Each row is followed by its group and then its class within the group.
[ 2.48 -0.67  0.20 -0.52  0.26 -0.73  1.52 -3.80  0.64 -0.52 -0.48  1.42
  1.38 -0.08 -0.38  0.89 -1.38 -0.72 -0.68  2.99 -0.62 -0.96  0.29  0.62
 -0.43 -1.69  0.33  0.96  0.14  1.16 -0.18  0.30  1.87 -0.66] : N/Pm
[ 1.59 -0.23 -0.03  0.20 -0.11  0.53 -0.19  0.83 -0.13  0.37 -1.10  0.98
 -0.46 -0.01  1.81  0.26 -1.80 -0.31 -0.33  2.79 -0.70  0.23  0.16  0.22
  1.05 -7.24  0.11  0.93 -1.26 -0.26  0.05 -0.60 -3.42  0.49] : J/Ph
[ 2.70 -0.10 -0.48  1.09 -0.18  0.54  0.28 -2.02 -0.29 -0.25 -1.15  0.90
  0.05 -0.07  0.65  0.28 -3.06 -0.20 -1.40  3.02 -1.08 -1.50  0.15  0.78
  1.17 -4.25  0.55  1.38 -0.89  0.05 -0.94  0.64 -0.42 -2.15] : N/Hn
[ 3.89 -0.14  0.30 -0.36  0.54  1.20  0.99  0.40 -0.27 -1.07 -0.51  1.16
  1.04  0.04 -0.84 -0.12 -1.23  0.19 -0.43  3.03 -0.34 -0.62  0.13  1.53
 -1.04 -1.32  0.05  0.11  0.04 -0.51  0.26 -0.20  1.38 -1.40] : N/FP
[ 3.83 -1.20 -0.38 -1.12 -0.27  0.13  1.32 -3.85 -0.79 -0.57 -0.51  1.40
  0.54 -0.14 -0.22  0.35 -2.52 -0.18 -0.98  2.91 -0.79 -1.14 -0.03  1.51
  0.52 -2.93 -0.06  1.21  0.39  1.13 -0.48  0.39  1.19 -1.70] : N/Pm
[-0.39 -1.37  0.17 -1.89  0.07 -0.76  0.13 -1.26 -0.10  0.48  0.45  0.04
 -0.70 -0.64  0.70 -0.13  0.34  0.24  1.01  0.53  0.60  0.84  0.15 -0.44
  0.08 -3.65 -1.29  0.63 -0.46  1.77  0.58 -1.44 -0.86  1.46] : J/Ph
[ 2.27 -0.53  0.11 -0.93 -0.02 -0.39  0.11  1.32  0.61 -0.69  0.14  0.15
 -0.34 -0.35 -0.05 -0.56 -0.82 -0.02  0.34 -0.54  0.18 -0.20  0.46  0.77
 -0.51 -1.08 -0.24  0.73 -0.35 -0.05 -0.54 -0.89 -0.63 -0.11] : U/QM
[ 3.18 -0.95  0.81  0.22 -0.48  1.75 -0.06  1.39 -0.28  0.50 -0.81  0.81
 -0.52  0.01  2.18 -0.05 -2.21  0.32 -0.10  4.54  0.16  0.50  0.78  0.10
  0.44 -7.24  0.28  0.73 -0.66 -0.58  0.54 -0.43 -3.12 -0.03] : J/Cd
[ 0.20  0.41 -0.59  0.27 -0.57 -0.52 -0.35  2.19  0.52 -0.50 -0.15  0.37
 -0.19  0.05  0.56  0.48 -0.26 -0.67 -0.13 -1.07 -1.86  0.33  0.03  0.29
  0.40 -0.79 -0.43 -0.15 -1.43 -0.38 -0.49  1.69 -2.88 -0.39] : U/Bb
[ 1.25 -1.07  0.29  0.19 -0.66  0.19 -0.73 -0.55 -0.22  0.92 -0.12  1.42
 -1.28 -0.25  1.75  0.32 -3.09  0.69  0.81  4.11  0.14 -0.13  0.51  0.77
  1.00 -7.24  0.54  0.60 -1.32  0.85 -0.01 -0.42 -3.67 -0.81] : J/Gs
[ 1.67 -0.75  0.29  0.34 -0.47  0.38 -0.52  1.28 -0.65  0.75 -0.52  1.57
 -0.72 -0.04  1.59  0.40 -2.78  0.75  0.25  3.54  0.28 -0.30  0.87  0.43
  1.49 -5.33  0.34  0.70 -1.09  0.24  0.38 -0.87 -4.07 -0.70] : J/Cd
[ 6.50 -0.76  0.77 -1.13 -0.94  1.32 -0.31  3.77  0.49 -0.88 -0.86  2.11
  0.15 -0.26 -0.61  0.18 -1.50  0.05  1.05  5.07  0.59 -0.71  1.57  2.89
 -1.35 -4.53  0.46 -0.09  0.46  0.23  0.99 -1.29 -3.36 -0.49] : U/QM
[ 0.10  0.54 -0.12  0.98 -0.58  1.21 -0.62  1.07  0.41  1.05 -1.09  0.26
  0.18  0.23  1.75  0.45 -1.08 -0.65 -0.38  3.38 -0.35  0.27  0.50  0.18
  0.59 -6.58  0.57  0.61 -2.60 -0.29 -1.39  0.25 -3.34  0.82] : J/Ph
[ 0.86 -1.07 -0.01 -1.60 -0.11 -0.43 -0.58  2.29 -0.76  1.06  0.42  1.14
 -1.11 -0.13  1.37  0.10 -2.32  0.65  1.40  1.33  0.79  0.38  0.27 -0.02
  0.11 -4.14 -0.68  0.64 -0.98  0.95  1.68 -0.83 -2.64 -0.40] : J/Cd
[ 3.48 -0.33 -0.72 -0.73  0.00  0.23  0.09  3.73  0.26 -0.53  0.88 -0.02
 -0.10  0.13  0.04 -0.08 -0.37 -0.90 -0.05 -1.26 -1.90 -0.17  0.20  0.69
 -0.03 -0.28 -0.01  0.43 -0.74 -1.02  0.08 -1.15 -3.30 -0.71] : U/QM
[ 2.62  0.44  0.05 -0.71  0.03 -0.19 -0.42  2.71  0.69 -0.80  0.47  0.56
  0.05 -0.68 -0.45  0.57  0.75 -0.60  0.31 -1.04 -0.38 -0.07  0.01  1.11
 -1.11  1.14 -0.35  0.14 -0.69 -0.83 -0.12 -0.19 -1.00  0.37] : U/TC
[ 3.78 -0.49 -0.20 -0.48 -0.18  0.33 -0.19  3.00 -0.01 -0.37 -0.92  1.13
  0.59  0.15  0.49  0.35 -1.12 -0.38  0.38  3.31 -0.66 -0.27  0.46  1.37
 -0.38 -2.19 -0.12  0.05 -0.82  0.12 -0.19 -0.81 -3.04 -0.12] : U/Bb
[ 4.11 -0.14  0.22 -0.99 -0.04  0.62 -0.26  4.52 -0.03 -0.11 -0.27  1.41
 -0.15  0.04  0.63 -0.09 -0.73  0.38  0.92  2.25  0.01  0.24  0.43  1.11
 -0.98 -2.43 -0.18 -0.08 -0.46  0.75  0.32 -0.72 -2.99  0.15] : U/Bb
[ 3.84 -0.78  0.05 -0.12 -0.40  0.29  0.43 -3.25 -0.35 -0.27 -0.89  1.58
  0.61 -0.16  1.04  0.33 -2.60 -0.06 -1.31  4.40 -0.79 -1.46  0.28  1.49
  1.07 -4.81  0.61  0.92 -0.22  0.31 -0.21 -0.41 -0.70 -1.13] : N/Pm
